Each row has a name. Each question is about the rows just above it.

[131 131 168 103  96 107  93 112 102 104]  k_954
[185 141 162  83 117 116 124  96 111  90]  k_844
[ 69 139  27 104 159 148 134 145 132 165]  k_430
[123 141 162  83 118 116 127  95 112  90]  k_489
[124 163 162  83 117 116 124  96 111 115]  k_928
[125 128 178 122  90 101  89 107  95 128]  k_867
Shuffled k_928 with one entry gone: [ 83 124 163 111 124  96 117 115 116], missing	[162]
Shuffled k_928 with one entry gone: [117 124 162 111  83 163 115  96 124], missing	[116]
k_430 without one entry, shuffled: [ 69  27 159 145 104 139 134 165 132]. Gone:	[148]

[107  43 132  79 124 140 100 118 183  78 160 107 119 172  87  80  86]  k_939
[107  43 132  79 124 140 100 118 183 144 114 150 127 118 116 154  47]  k_878
[104 169 179 128  81 175 174 131 119 106 176 173 135  89 127  83 140]  k_100
[107  43 132  79 124 140 100 118 183 144 160 107 119 172  52  80  86]  k_139
[150 155 147  95  85 229 122 107 168 158 137 119 132 147  85  83 100]  k_465
Shuffled k_939 with one entry gone: [ 79 107 183  80 119 140 160 107  78 132 118  43  87 124 100 172], missing	[86]
Shuffled k_100 with one entry gone: [106 119 169 127 175 176  89  81 135 104 131  83 128 173 179 140], missing	[174]

[ 79 141  95 159]  k_988
[146  47  48 148]  k_818
[133 136  99 113]  k_265
[138 138 100 110]  k_719
[146  78 239 148]  k_545
[148 217  64 119]  k_412
[138 117 100 110]  k_397
[133 109 210 174]  k_214
[103 146 128 127]  k_304
Shuffled k_304 with one entry gone: [146 103 128], missing	[127]
Shuffled k_304 with one entry gone: [127 128 146], missing	[103]
Shuffled k_818 with one entry gone: [146 148  48], missing	[47]

[182  95 128 137 103 165 118  93  89 151  88 126 159 137 134 116 102 187
 105 136 179 179 172 155 179 162 191 153  86 151  61 156 146 150  83  81
 150 134 136 144 189 143 144  66 141]  k_750
[127 182 158 113 144  62  79 123 190  73 121 133 152 135 141  76 137  76
 176  98  78  77 100  76 122 153  72 103 140 181 172  61 187 139  95  93
 154 124  88 135  60 114 120 140 100]  k_192
[128 188 155  78 135  62  81 124 159  79 126  98 143  92 145  74 112  96
 190  78  48  60 108 101 129 172 103 153 162  75 181 104 189 130  71 115
 150  85  90  87  77  92 134 123  94]  k_506
[133 137 158 148  81 150 108  83 147 110  83 159 114 178 123  71  73  83
 161  76  96 154 151 135 157 156 123 134 107 160  90 159 161 147 118  59
 195 116 114 177 156 108 102  98 132]  k_570
[157 121  90  99 178 103 138 171 103 158 172  72 151  61 154 168 175 180
 118 149 155  98 114 125  99 113 157 150 162  92 199 104 105  95 113 211
  39 104 132  47  88 134 161 147 133]  k_155
[132  74 101 145 122 201 164 134  76 170 128 115 113 113 120 176 128 176
  86 146 182 184 158 173 136 109 198 145 116 184  73 174  77 119 157 150
 112 137 162 128 212 130 142 110 145]  k_882
[116 144 177 123 167  87  74 139 189  53 100 121 129 101 130 136 120  93
 149  53  87  69 151 135 118 205 169 142 131 118 120 161 181 151  92  48
 201 139  95 151 162 107 124  76 103]  k_58
[126 172 129 118  57 162 113  70 124 123 106 138 135 172 131  15  95  81
 191 119  84 181  96  81 173  97  58 102 128 135 105 106 158 131 127 118
 156  98 116 146 106  79 121 161 102]  k_178
[ 89 147 113 136  70 172 166 110 117 155 144 147  71 169 116  83  94  63
 170 110  75 160 102 124 119  66  63 123 154 165 151 129  92  99 192 180
 116  85 139 127 103  91  97 188 138]  k_209
[150  66  92 172 138 212 157 137  98 173 126 121 125 132 132 173 152 163
  91 139 211 204 155 152 127  93 195 116 110 189  85 165  74 112 171 148
  96 148 155 148 201 129 138 123 153]  k_364
[150  66  92 172 138 212 157 137  98 173 126 121 125 132 132 173 152 163
  91 139 211 204 155 152 127  93 195 116 110 189  85 165  74 112 171 148
  96 148 155 148 201 129 127  56 159]  k_63
k_192 without one entry, shuffled: [ 88  95 158 141  76 140  79 122 120  77 182 144  98 103 114 154 152 187
 121  73 135 153 100 140 127 133  76 139 100  93 124 135 137 176 113  62
  76  61  72 181 123  78 172 190]. Gone:	[60]
Shuffled k_364 with one entry gone: [212 153 116  93 126 163 152 173 127  92 195 148 125 129 138  74 112 123
 139 204  66 155  91 148 148  96 121 132 173 132 138 137 157 201 189 150
  98 155 152 110 165  85 211 172], missing	[171]
Shuffled k_506 with one entry gone: [135  74  79 159  48 172 189  77 123 153  62 130  90 112  87  92  81 181
 104 128  60 108 150 134 103 115 129 162 126  71  78 124  96 145  98  94
  92  85 101 190 143 155  75  78], missing	[188]
Which entry of k_192 is missing from [ 95  78  72 100  79  76 139 113 144 172  62  73 124 158  98 135 187 133
 135 114 140 153  60  77 176 120  76 137 154 181  61 103  76  88 100 140
  93 190 122 127 121 123 152 141]?	[182]

